Below is a small trained network, with its code and all its weights. Each question gives an input and a target symbol and asks what happens when units are switched off, that is, made to give their printed mean instead of their output.

import numpy as np


def w(rows, s, z=0):
    codes = np.array(rows[::2]) - 128.0
    scale = np.full(codes.shape[1], s)
    scale[-1] = z or s
    return codes * scale


def f(y):
    return np.maximum(y, 0)


def softmax(a):
    e = np.exp(a - a.max(-1, keepdims=True))
    return e / e.sum(-1, keepdims=True)


def log_softmax(a):
    a = a - a.max(-1, keepdims=True)
    return a - np.log(np.exp(a).sum(-1, keepdims=True))


def net(x, mask):
    ids = ['αδλξτω'.index(c) for c in x.split()]
    T = len(ids)
    res = E[ids] + P[:T]
    u = 0
    for l in range(3):
        r = res
        for j in range(2):
            rows = slice(2 * j, 2 * j + 2)
            q, k, v = (r @ M[l][rows].T for M in (Q, K, V))
            z = softmax(np.where(np.tri(T) > 0, q @ k.T / 2**0.5, -1e9)) @ v
            o = O[l][rows]
            res = res + np.where(mask[u + j], z, o[:, -1]) @ o[:, :-1]
        u += 2
        y = f(res @ A[l][:, :-1].T + A[l][:, -1])
        res = res + np.where(mask[u : u + 8], y, B[l][:, -1]) @ B[l][:, :-1]
        u += 8
    return log_softmax(res[-1] @ U[:, :-1].T + U[:, -1])


Q, K, V, O, A, B = {}, {}, {}, {}, {}, {}
E = w([
[158,110,148],'α',
[140,118,98],'δ',
[137,123,100],'λ',
[92,146,73],'ξ',
[96,121,148],'τ',
[254,133,92],'ω',
],0.029)
P = w([
[130,155,175],'0',
[131,123,147],'1',
[123,134,129],'2',
[125,184,141],'3',
[122,40,63],'4',
[154,112,88],'5',
[142,254,127],'6',
[121,113,78],'7',
],0.0086)
Q[0] = w([
[141,60,25],'0.h0',
[64,254,36],'0.h0',
[90,72,168],'0.h1',
[24,122,155],'0.h1',
],0.0087)
K[0] = w([
[167,132,62],'0.h0',
[148,252,80],'0.h0',
[130,180,188],'0.h1',
[63,101,170],'0.h1',
],0.012)
V[0] = w([
[98,33,87],'0.h0',
[108,2,39],'0.h0',
[192,109,166],'0.h1',
[93,143,178],'0.h1',
],0.0096)
O[0] = w([
[123,255,162,119],'0.h0',
[142,208,175,224],'0.h0',
[75,149,75,54],'0.h1',
[183,102,74,4],'0.h1',
],0.0097,0.0027)
A[0] = w([
[121,135,84,129],'0.n0',
[157,48,173,24],'0.n1',
[192,200,161,88],'0.n2',
[177,142,130,111],'0.n3',
[90,180,170,103],'0.n4',
[184,118,233,5],'0.n5',
[255,135,183,2],'0.n6',
[137,181,224,185],'0.n7',
],0.012,0.0052)
B[0] = w([
[143,164,151,226],'0.n0',
[109,204,206,141],'0.n1',
[153,100,61,226],'0.n2',
[186,144,141,175],'0.n3',
[107,60,156,201],'0.n4',
[70,154,253,153],'0.n5',
[211,142,246,197],'0.n6',
[91,6,46,254],'0.n7',
],0.0072,0.0037)
Q[1] = w([
[31,243,43],'1.h0',
[144,240,52],'1.h0',
[150,2,124],'1.h1',
[47,69,107],'1.h1',
],0.0075)
K[1] = w([
[161,126,5],'1.h0',
[182,125,90],'1.h0',
[112,149,81],'1.h1',
[178,197,123],'1.h1',
],0.012)
V[1] = w([
[122,156,144],'1.h0',
[248,32,76],'1.h0',
[1,172,95],'1.h1',
[175,215,97],'1.h1',
],0.0098)
O[1] = w([
[106,127,98,112],'1.h0',
[132,105,204,251],'1.h0',
[130,33,61,82],'1.h1',
[253,120,107,185],'1.h1',
],0.011,0.0032)
A[1] = w([
[216,108,98,185],'1.n0',
[129,130,195,24],'1.n1',
[174,95,223,88],'1.n2',
[208,192,196,65],'1.n3',
[116,188,112,78],'1.n4',
[158,154,154,1],'1.n5',
[239,125,1,106],'1.n6',
[214,155,91,56],'1.n7',
],0.0085,0.0099)
B[1] = w([
[224,177,71,255],'1.n0',
[153,81,38,136],'1.n1',
[61,197,159,202],'1.n2',
[67,76,71,209],'1.n3',
[76,166,82,138],'1.n4',
[84,69,107,130],'1.n5',
[90,207,86,223],'1.n6',
[34,2,196,153],'1.n7',
],0.0064,0.0068)
Q[2] = w([
[208,135,125],'2.h0',
[178,6,173],'2.h0',
[114,131,28],'2.h1',
[196,155,136],'2.h1',
],0.012)
K[2] = w([
[81,255,169],'2.h0',
[52,29,218],'2.h0',
[140,18,10],'2.h1',
[255,183,107],'2.h1',
],0.0093)
V[2] = w([
[128,253,52],'2.h0',
[69,164,169],'2.h0',
[37,200,105],'2.h1',
[43,155,188],'2.h1',
],0.0059)
O[2] = w([
[162,1,171,253],'2.h0',
[37,221,164,110],'2.h0',
[217,148,78,144],'2.h1',
[217,67,91,81],'2.h1',
],0.0074,0.0054)
A[2] = w([
[28,75,141,83],'2.n0',
[206,160,158,36],'2.n1',
[146,109,252,192],'2.n2',
[165,114,184,255],'2.n3',
[149,163,74,85],'2.n4',
[212,187,184,58],'2.n5',
[33,63,152,86],'2.n6',
[224,105,88,70],'2.n7',
],0.012,0.0068)
B[2] = w([
[49,32,187,159],'2.n0',
[89,33,52,156],'2.n1',
[118,254,46,244],'2.n2',
[141,77,232,253],'2.n3',
[118,152,96,168],'2.n4',
[45,32,29,189],'2.n5',
[58,90,123,157],'2.n6',
[92,167,185,207],'2.n7',
],0.0084,0.007)
U = w([
[71,219,173,81],'α',
[200,73,229,254],'δ',
[181,88,196,176],'λ',
[167,123,2,161],'ξ',
[51,65,169,58],'τ',
[128,124,148,38],'ω',
],0.0084,0.0056)

Each question gives the input, a string of symbols that net reads in full, and the target symbol t.
The units are the heads (2 rows each of Q, K, V and O) and the neurons (one row each of A and B). Each row of codes is followed by its name. A weight is (code - 128) times the scale printed after its matrix; where a second scale follows, it is the last column's (O, A, B and U).
mask holds one flag per unit, layer by layer, with each layer's heads first. A switched-off unit (its flag False) gives its mean, the last column of its rows in O or B, instead of its output. The means were averaged over made-up inputs and are rounded, as every weight is.
A unit's drop is (log p(t) with every unit on - log p(t) with that unit switched off) / (log p(t) with every unit on - log p(t) with every unit switched off).
The circuit of an input: a set's keep is (log p(t) with only the set's units on - log p(t) with every unit switched off) / (log p(t) with every unit on - log p(t) with every unit switched off). Starting from the 12 units with the biggest drops (on a tie, the unit counted first), units are removed one at a time, each time the one whose removal leaves the highest keep (on an exact tie, the one counted first), for as long as the keep stays at least 0.8.
units of the circuit, in order: the units of the circuit, biggest drop first
unit that matters most: the unit with the biggest drop
k most important neurons: the k neurons with the biggest drops, biggest first
k most important neurons of layer l: the k neurons of layer l with the biggest drops, biggest first
drop when u is switched off: that unit's drop, to one decimal
input ω ξ δ δ, target α: units of the circuit, in order : [1.h0, 2.h0]
input ω δ δ, target α: units of the circuit, in order : [2.n2, 1.h1]
input ξ τ λ ξ ξ τ, target ξ: unit that matters most : 2.h0
input δ α λ ξ ξ λ τ, target τ: 2 most important neurons of layer 2 : [2.n0, 2.n2]
input ξ τ ξ λ ξ α τ ξ, target α: 3 most important neurons : [0.n6, 0.n7, 1.n4]
input ω τ λ, target α: units of the circuit, in order : [1.h0, 1.h1, 0.h0]
input λ ξ δ ξ α ξ ξ α, target ξ: 2 most important neurons of layer 2 : [2.n5, 2.n1]
input τ ξ τ ξ ξ ξ ξ δ, target δ: 3 most important neurons of layer 2 : [2.n2, 2.n7, 2.n5]
input α ξ ξ ξ ξ ξ τ, target τ: 3 most important neurons : [0.n7, 0.n4, 2.n0]
input τ ξ τ, target ξ: 2 most important neurons : [2.n3, 0.n6]
input τ ξ τ τ ξ, target τ: 2 most important neurons : [2.n0, 1.n0]
input ξ ξ τ δ ξ, target τ: 3 most important neurons : [0.n7, 1.n0, 0.n2]
input ω ξ τ, target α: 3 most important neurons : [1.n2, 2.n2, 1.n0]
input ξ ξ τ α δ, target δ: 2 most important neurons of layer 1 : [1.n6, 1.n3]
input ξ ξ ξ τ τ ξ ξ α, target α: unit that matters most : 0.h1
input ξ α δ δ τ ξ, target α: 4 most important neurons of layer 0 : [0.n6, 0.n7, 0.n0, 0.n5]
input ξ ξ ξ α ξ δ ξ α, target ξ: 2 most important neurons : [2.n5, 1.n2]
input ω ξ α τ, target α: drop when 1.n0 is switched off : 0.5
input α ξ ξ ω ξ, target δ: drop when 0.h1 is switched off : 0.7
input ξ α ξ δ δ ξ, target δ: drop when 1.h1 is switched off : -0.1
input τ δ δ ξ ξ α, target α: unit that matters most : 2.n2
